Each row has a name. Each piece below is followed by the name of the row it came from, unless a question asks for something else. Each question is about the rows just above it.

Q_225: [8.34 8.50 7.68 6.89]
Q_484: [-6.91  7.89 -8.19  2.45]
Q_885: [ 7.94 -9.48 -8.94 -2.17]
Q_270: [-6.91  7.89  6.38  7.10]
Q_6: [-6.36  8.21  6.99  6.94]
Q_940: [-6.12 -9.21  7.68  6.89]
Q_941: [-5.82  7.87  7.09  7.40]
Which row holds [ 8.21 -6.36] read backwards? => Q_6
The row with [-6.91  7.89 -8.19  2.45] is => Q_484
Where do [-6.91  7.89  6.38  7.10] appear? => Q_270
Which row holds this, read backwards? [-8.94 -9.48] => Q_885
[7.10 6.38 7.89] is which row, read backwards? => Q_270

Q_225: [-0.16  1.16  0.46  7.80 -1.20]
Q_940: [-0.44 -2.18 -1.42 -5.86 -3.10]
Q_6: [ 0.61 -1.33 -0.46 -7.52  0.99]
Q_732: [-0.24  0.97  0.41  5.87 -0.96]
Q_415: [ 4.88 -2.41  0.41 -5.19  2.52]
Q_624: [-1.94  4.09  1.74  2.20  4.61]
Q_885: [-3.75  2.03 -0.24  3.86 -1.96]
Q_941: [ 5.92 -4.35 -0.44 -2.07 -1.16]
Q_484: [ 2.80 -4.89 -1.94 -2.66 -5.83]
Q_582: [0.73 2.46 1.67 6.39 3.40]
Q_270: [-5.22  1.67  2.46  6.39  1.14]
Q_357: [ 1.85 -3.37 -1.35 -2.34 -3.82]
Which row holds this, read backwards? [-1.94 -4.89  2.80] => Q_484
Which row holds [ 7.80  0.46  1.16 -0.16] read backwards? => Q_225
Which row holds this, read backwards? [6.39 1.67 2.46] => Q_582
Which row holds [ 3.86 -0.24] read backwards? => Q_885

Q_941: [ 1.82  1.23 -0.14 -2.65 -1.12  0.24 -3.64  1.06 -1.55  0.96 -0.02  0.26
  3.63 -0.20  0.13 -0.25 -3.75  0.96 -2.02  2.90 -0.53 -0.39  2.83 -2.98
  2.35  3.37  4.40  0.68  0.13  3.21  0.62 -3.53  1.54 -2.35 -3.75 -0.09
  5.36  2.17 -1.34  6.88  3.34 -1.46  1.14  2.83]
Q_225: [ 2.52 -0.10 -0.64 -3.44  0.59  0.22 -2.88  0.17 -1.47  1.95  0.75  0.80
  2.23  1.34 -0.43  0.37 -4.00  1.49 -1.39  1.69 -2.33  1.00  4.75 -3.23
  2.72  2.49  4.80  0.28 -0.17  3.09  0.28 -4.07  1.52 -2.77 -4.00 -0.17
  5.60  1.07 -1.37  6.16  3.44 -2.05  0.92  4.75]
Q_885: [ 0.28 -0.05 -4.99 -2.86 -0.22 -0.37 -4.17  5.33  0.42 -1.54 -2.40 -0.88
  4.50  2.32  2.02  1.08 -5.08  4.87 -5.62 -1.41 -0.53 -0.57  2.79  1.85
  2.35  3.13  7.53  5.75 -1.78  0.86  1.67 -4.32  1.25 -0.90 -5.08 -1.37
  3.33  0.31 -0.67  7.06  3.63 -0.74 -1.52  2.79]
Q_582: [ 0.89  0.04 -3.74 -2.99 -0.01 -0.21 -3.83  3.91 -0.08 -0.55 -1.53 -0.47
  3.94  1.91  1.37  0.89 -4.75  3.90 -4.37 -0.48 -0.99 -0.18  3.26  0.45
  2.47  2.92  6.78  4.21 -1.39  1.42  1.23 -4.19  1.23 -1.41 -4.75 -0.99
  3.83  3.05 -0.87  6.89  3.53 -1.03 -0.81  3.26]
Q_624: [ 2.61  2.20  3.57 -1.97 -2.17  0.58 -2.96 -2.37 -2.70  2.89  1.24  1.22
  2.92 -1.88 -0.95 -1.07 -2.51 -2.42  0.90  6.11 -0.30  0.07  2.53 -6.20
  2.12  3.70  1.57 -2.71  1.33  4.32  0.08 -2.84  1.83 -3.24 -2.51  1.10
  6.92 -0.73 -1.93  6.32  2.83 -1.71  3.49  2.53]
Which row holds [-2.84  0.08  4.32  1.33 -2.71  1.57  3.70  2.12 -6.20] read backwards? => Q_624
[ 2.83  6.32 -1.93 -0.73  6.92  1.10 -2.51 -3.24  1.83 -2.84] is which row, read backwards? => Q_624

Q_885: [ 2.77  0.86 -1.28 -1.24 -2.38 -2.34]
Q_582: [-2.20 -0.46 -2.83 -0.14  3.69 -2.30]
Q_940: [-3.32 -2.70 -4.90 -2.46  0.76  1.62]
Q_484: [ 1.19  2.26 -9.02 -3.13  2.47  6.24]
Q_225: [ 2.36  1.71 -1.28 -1.24  2.41 -1.86]
Q_6: [-9.02  2.26  1.19 -4.19 -1.90  1.33]
[-2.83 -0.46 -2.20] is which row, read backwards? => Q_582
The row with [ 2.36  1.71 -1.28 -1.24  2.41 -1.86] is => Q_225
asked: [ 1.19  2.26 -9.02 -3.13  2.47  6.24] => Q_484
Which row holds [ 2.47 -3.13 -9.02  2.26  1.19] read backwards? => Q_484

Q_270: [ 0.82 -0.56 -1.67 -4.85 -0.68  0.63 -3.31 -3.34  0.10  1.07  1.66 -0.33
  0.21  0.37  5.22  3.50]
Q_885: [-0.31  3.16 -1.96 -7.51  0.46 -1.22  2.38 -2.39  0.75  1.25  0.85 -0.75
 -0.24 -2.42 -3.36  2.40]
Q_941: [-3.31  1.07  1.66 -0.33 -3.34 -0.68  0.63 -1.67  0.82 -4.85 -0.56  0.10
  0.13 -0.78 -2.23 -1.15]
Q_484: [ 0.82 -0.56 -1.67 -4.85 -0.68  0.63 -3.31 -3.34  0.10  1.07  1.66 -0.33
  0.21  0.37 -1.51  3.50]
asked: [ 0.82 -0.56 -1.67 -4.85 -0.68  0.63 -3.31 -3.34  0.10  1.07  1.66 -0.33
  0.21  0.37  5.22  3.50] => Q_270
Where do [ 0.82 -0.56 -1.67 -4.85 -0.68  0.63 -3.31 -3.34  0.10  1.07  1.66 -0.33
  0.21  0.37 -1.51  3.50] appear? => Q_484

Q_885: [ 3.56 -1.08 -4.29 -0.02 -1.77 -5.74  2.77]
Q_941: [-2.39 -3.49 -4.92 -0.05  2.93 -5.11 -1.37]
Q_225: [ 0.79 -2.39 -3.47 -4.92 -0.05  2.93 -5.11]
Which row holds [-5.11  2.93 -0.05 -4.92 -3.47 -2.39] read backwards? => Q_225
Which row holds [-5.74 -1.77 -0.02 -4.29 -1.08] read backwards? => Q_885
Which row holds [-3.47 -2.39  0.79] read backwards? => Q_225
The row with [ 0.79 -2.39 -3.47 -4.92 -0.05  2.93 -5.11] is => Q_225

Q_225: [ 0.93 -2.40  0.16  0.61 -0.38  0.72 -0.26  1.89  0.83 -0.25  1.23]
Q_484: [-1.14  5.46 -3.24 -1.24  0.52  1.47  0.76 -2.50  0.60 -1.21 -1.39]
Q_415: [-0.47 -1.20 -0.70  2.29 -0.11 -2.20 -0.88  3.50 -1.00  1.05  2.22]
Q_582: [ 2.11 -6.12  2.98 -0.47 -0.70 -1.18  2.29 -2.46  0.42 -0.95 -1.07]
Q_6: [ 2.11 -6.12  2.98  2.29 -0.47 -1.18 -0.70  3.18 -0.80  1.70  1.10]
Q_624: [ 2.11 -6.12  2.98  2.29 -0.47 -1.18 -0.70 -2.46  0.42 -0.95 -1.07]
asked: [ 2.11 -6.12  2.98  2.29 -0.47 -1.18 -0.70  3.18 -0.80  1.70  1.10] => Q_6
Which row holds this, read backwards? [ 1.05 -1.00  3.50 -0.88 -2.20 -0.11  2.29 -0.70 -1.20] => Q_415
Where do [ 2.11 -6.12  2.98  2.29 -0.47 -1.18 -0.70 -2.46  0.42 -0.95 -1.07] appear? => Q_624

Q_582: [ 2.79 -4.89  7.17  4.61]
Q_940: [ 2.49 -4.89  7.17  4.26]
Q_415: [-2.21 -1.98  4.26  7.17]
Which row holds this, read backwards? [ 7.17  4.26 -1.98] => Q_415
Which row holds [ 4.26  7.17 -4.89] read backwards? => Q_940
asked: [ 2.49 -4.89  7.17  4.26] => Q_940

